The rows lie along a hidden order. The number after each row says roughly how far along it the row is, from 0 to 30. A new part has a new order.
(in the rows, 128 means zero)
[ 66 103 131 146 176 144 186 109  98 112 181 125 145 176 142 116]
0
[132 118 123 121  70 126 143 102 118 156 108 159 132 137 115 166]
0
[ 67 110 132 133 155 145 174 111  99 125 191 135 138 161 146 112]
0
[118  93 132 128 198 201 129 123 151  97 136 199 148 139 119 122]
0
[124 112 115 146 172  59 154 114 131 135 170 132 138 143 154  87]
0
[137 107 122 148 180  44 146 110 153 150 158 138 124 152 158  82]
0
[170 144 104 136  36 106 139 100  83 149 107 153 149 107 109 180]
0
[ 58  82 140 145 173 147 166 106 114 124 188 133 139 182 141 105]
1
[140 117 117 147 166  59 156 116 147 140 165 132 134 139 155  98]
0
[ 84 121 123 155 148 135 174 112  80 104 186 130 157 148 152 109]
0
[ 68 116 131 122 145 139 174 112  99 131 187 131 141 146 147 111]
0
[114 108 129 129 186 181 143 116 130 107 155 167 148 140 125 116]
2
[136 120 119 139  85 138 141 102 107 134 115 152 143 139 106 162]
0
[145 111 120 137 133  74 139 109 135 149 133 145 135 144 133 124]
0
[139 118 123 131 128 164 128 107 123 121 110 173 147 130 112 152]
0
[153 170 105  91 148 155 112 117 145 195 175  89 154 108  98 103]
30
[119 138 126  86 156 159 121 119 151 173 157 124 141 125 109 107]
17
[ 61 103 135 137 168 164 181 107 103 114 182 135 145 172 147 103]
1
[150 116 114 142 172  34 145 113 155 139 161 147 127 141 153  88]
0
[155 185 101  92 126 148 113 118 121 184 170  89 164  75 104 111]
28
[133 113 116 144 179  18 146 116 164 167 156 137 125 142 160  77]
0
[156 176 101  93 135 125 114 121 141 193 173  89 160  99  98  86]
30
[ 76  97 139  98 124 106 169 122 142 161 164 146 118 143 148 107]
0
[124 114 133 128 189 190 131 125 145 101 115 199 151 130 119 120]
0
[126 113 127 131 192 138 128 115 162 130 126 162 134 147 129  94]
3
[ 58  87 138 142 185 151 167 106 113 114 179 132 139 189 145 102]
0
[ 96 138 126  70  67 102 181 133  93 201 174 151 120  78 147 122]
0

New part:
[146 125  66 142 167 126 133  92 148 161 134 136 170 140 111 128 130 144
 144 132 122 153 120 132 119]
0
[ 60 135  74 121 117 134 171 138 108 118 122 129 169 107 141 126 129 144
 128 134 124  51 128 115 136]
2
[ 99 127  85 147 171 129 113  98 137 165 140 139 162 137 113 128 131 140
 142 138 127 148 118 137 115]
0
[158 124  86 137 146 132 134 104 151 150 132 134 158 135 118 128 129 137
 140 138 123 154 122 130 130]
1
[139 122 148 131  57 138  83 114 106 129 127 105 179 118 121 135 129 128
 125 135 141  98 126 143 122]
0
[143 128  77 120 127 131 153 108 129 137 125 121 164 134 128 128 129 143
 137 122 123 110 125 124 132]
0
[ 97 132  70 122 118 127 156 123 102 123 122 135 180 116 136 127 128 144
 131 110 132  65 128 115 130]
26
[ 43 135  82 118 118 133 167 138 109 118 125 121 163 107 142 125 128 146
 128 131 122  56 127 114 139]
0
[ 77 117  95 102 198 127 128 104 105 130 107 105 119 132 125 130 123 119
 126 117 139 142 123 115 141]
0
[  4 116 107 104 225 125 111 112  85 133 111 112 116 125 123 130 123 118
 121 113 144 119 121 116 137]
0
[  1 116 108 104 243 127 120 120  90 129 110 106 106 125 126 129 122 112
 120 112 141 121 118 112 146]
0
[ 53 133  75 122 114 133 164 133 113 123 127 126 171 112 138 126 129 144
 131 126 126  70 126 117 132]
0
[173 122 102 128 136 135 138 111 143 138 126 138 160 128 122 128 129 136
 136 130 125 158 122 128 136]
20
[ 41 116  98 101 211 124 119 103  92 129 109 106 125 134 126 130 123 118
 122 101 144 134 121 115 133]
0
[124 126  79 143 187 127 120 106 132 154 135 155 173 131 113 128 131 140
 142 127 123 142 120 128 120]
27
[184 123 123 125  34 136 109 108 111 122 119 110 182 129 127 135 129 132
 128 145 139 118 129 136 123]
0
[124 125 137 138  59 133  82 101  96 136 130 108 188 125 123 135 130 134
 125 137 141  98 127 144 111]
0
[255 119 119 104  67 133 156 100 141 114 102 128 176 144 129 131 126 135
 136 120 130 170 132 121 143]
30
[ 92 130  88 124  88 130 135 116 100 128 127 113 177 120 134 129 128 142
 129 139 132  60 128 126 123]
0
[  2 115  85  97 231 120 114  99  82 136 107 103 111 131 122 129 121 117
 123  95 143 124 121 112 130]
0
[ 88 131  79 124 123 132 157 125 116 128 126 130 172 116 134 126 129 143
 132 137 125  86 126 122 135]
0
[  9 116  96 100 236 122 116 104  87 129 107 118 111 125 122 129 123 115
 124  90 147 119 121 111 136]
16
